Below is a small trained network, with its code and all its weights. Each question gives an input and a class and asks what happens when units are switched off, that is, made to give their printed mean instead of their output.

import numpy as np


def w(rows, s, z=0):
    codes = np.array(rows[::2]) - 128.0
    scale = np.full(codes.shape[1], s)
    scale[-1] = z or s
    return codes * scale


def norm(h):
    return h / np.sqrt((h * h).mean(-1, keepdims=True) + 1e-5)


def f(y):
    return y / 2 * (1 + np.tanh(0.7978845608 * (y + 0.044715 * y**3)))


def log_softmax(a):
    a = a - a.max(-1, keepdims=True)
    return a - np.log(np.exp(a).sum(-1, keepdims=True))


def net(x, mask):
    res = np.array(x, float).reshape(1, 2) / 4 @ E
    u = 0
    for l in range(4):
        y = f(norm(res) @ A[l][:, :-1].T + A[l][:, -1])
        res = res + np.where(mask[u : u + 8], y, B[l][:, -1]) @ B[l][:, :-1]
        u += 8
    return log_softmax(norm(res)[-1] @ U[:, :-1].T + U[:, -1])


A, B = {}, {}
E = w([
[134,2,96],'x0',
[237,13,114],'x1',
],0.0063)
A[0] = w([
[112,94,166,62],'0.n1',
[146,97,130,143],'0.n2',
[254,110,70,101],'0.n3',
[129,98,94,80],'0.n4',
[168,50,142,63],'0.n5',
[130,147,55,8],'0.n6',
[70,112,115,132],'0.n7',
[141,176,217,162],'0.n8',
],0.0099,0.0016)
B[0] = w([
[172,70,115,124],'0.n1',
[183,50,190,151],'0.n2',
[88,2,142,252],'0.n3',
[92,177,107,140],'0.n4',
[90,78,192,218],'0.n5',
[159,22,96,110],'0.n6',
[114,17,222,163],'0.n7',
[165,170,126,194],'0.n8',
],0.006,0.0042)
A[1] = w([
[19,45,147,208],'1.n1',
[249,98,226,253],'1.n2',
[130,1,65,95],'1.n3',
[14,26,108,179],'1.n4',
[73,47,141,148],'1.n5',
[228,182,97,225],'1.n6',
[153,79,112,53],'1.n7',
[198,58,11,122],'1.n8',
],0.007,0.0015)
B[1] = w([
[192,127,157,250],'1.n1',
[30,184,255,190],'1.n2',
[75,203,102,233],'1.n3',
[160,132,227,254],'1.n4',
[107,148,191,213],'1.n5',
[170,132,181,141],'1.n6',
[112,151,85,140],'1.n7',
[73,154,61,153],'1.n8',
],0.0072,0.005)
A[2] = w([
[71,136,78,191],'2.n1',
[202,94,135,230],'2.n2',
[117,203,182,57],'2.n3',
[129,118,190,63],'2.n4',
[104,155,130,253],'2.n5',
[101,154,108,173],'2.n6',
[103,87,246,150],'2.n7',
[28,159,71,59],'2.n8',
],0.012,0.0013)
B[2] = w([
[163,52,105,127],'2.n1',
[70,175,2,135],'2.n2',
[155,94,52,191],'2.n3',
[80,139,107,175],'2.n4',
[171,78,146,149],'2.n5',
[148,47,96,134],'2.n6',
[118,176,165,253],'2.n7',
[106,74,125,140],'2.n8',
],0.0086,0.012)
A[3] = w([
[120,131,84,23],'3.n1',
[147,47,21,149],'3.n2',
[139,131,68,134],'3.n3',
[147,162,45,114],'3.n4',
[221,170,175,247],'3.n5',
[254,170,135,151],'3.n6',
[51,242,183,198],'3.n7',
[216,128,71,57],'3.n8',
],0.0097,0.0013)
B[3] = w([
[159,71,111,123],'3.n1',
[213,152,106,167],'3.n2',
[172,145,134,137],'3.n3',
[125,49,153,152],'3.n4',
[2,187,95,163],'3.n5',
[45,143,112,150],'3.n6',
[232,83,127,254],'3.n7',
[151,170,156,151],'3.n8',
],0.0089,0.0086)
U = w([
[206,93,41,189],'0',
[43,58,60,1],'1',
[44,63,67,10],'2',
[32,61,56,12],'3',
[29,201,27,197],'4',
[131,115,233,209],'5',
[9,21,176,120],'6',
],0.015,0.0071)

Each question gives the input, the list of numbers given to net, and the class t.
The units are the neurons (one row each of A and B). Each row of codes is followed by its name. A weight is (code - 128) times the scale printed after its matrix; where a second scale follows, it is the last column's (A, B and U).
mask holds one flag per neuron, layer by layer. A switched-off neuron (its flag False) gives its mean, the last column of its row in B, instead of its output. The means were averaged over made-up inputs and are rounded, as every weight is.
A unit's drop is (log p(t) with every unit on - log p(t) with that unit switched off) / (log p(t) with every unit on - log p(t) with every unit switched off).
unit that matters most: the unit with the biggest drop
top k neurons: the k neurons with the biggest drops, biggest first
k most important neurons of layer l: the k neurons of layer l with the biggest drops, biggest first
drop when u is switched off: that unit's drop, to one decimal
input [-2,1], class 4: unit that matters most => 0.n8
input [-3,-1], class 4: top 3 neurons => 0.n3; 0.n8; 1.n6
input [3,6], class 6: 3 most important neurons of layer 0 => 0.n3; 0.n5; 0.n8
input [-6,3], class 4: 2 most important neurons of layer 0 => 0.n7; 0.n5
input [-4,-2], class 4: 2 most important neurons of layer 2 => 2.n4; 2.n2
input [4,6], class 6: top 2 neurons => 0.n3; 3.n2
input [-6,-3], class 4: top 4 neurons => 0.n3; 0.n8; 3.n7; 2.n4
input [-7,-7], class 0: top 2 neurons => 1.n1; 1.n4
input [5,6], class 6: top 3 neurons => 0.n3; 3.n2; 3.n7
input [-3,-2], class 4: 2 most important neurons of layer 3 => 3.n7; 3.n6
input [8,8], class 6: top 2 neurons => 1.n2; 3.n7
input [-4,-1], class 4: top 2 neurons => 0.n3; 0.n8
input [-4,-6], class 0: 2 most important neurons of layer 1 => 1.n4; 1.n1
input [0,-4], class 0: top 2 neurons => 1.n4; 0.n3
input [-2,-2], class 0: 2 most important neurons of layer 2 => 2.n7; 2.n3
input [-7,-6], class 0: unit that matters most => 1.n1
input [6,6], class 6: top 3 neurons => 0.n3; 3.n7; 3.n2
input [8,-2], class 5: drop when 2.n5 is switched off => 0.0
input [7,7], class 6: drop when 3.n7 is switched off => 0.2
input [-2,-8], class 0: drop when 3.n2 is switched off => 0.1
input [-5,-1], class 4: unit that matters most => 0.n3
input [-2,-4], class 0: drop when 1.n4 is switched off => 1.2
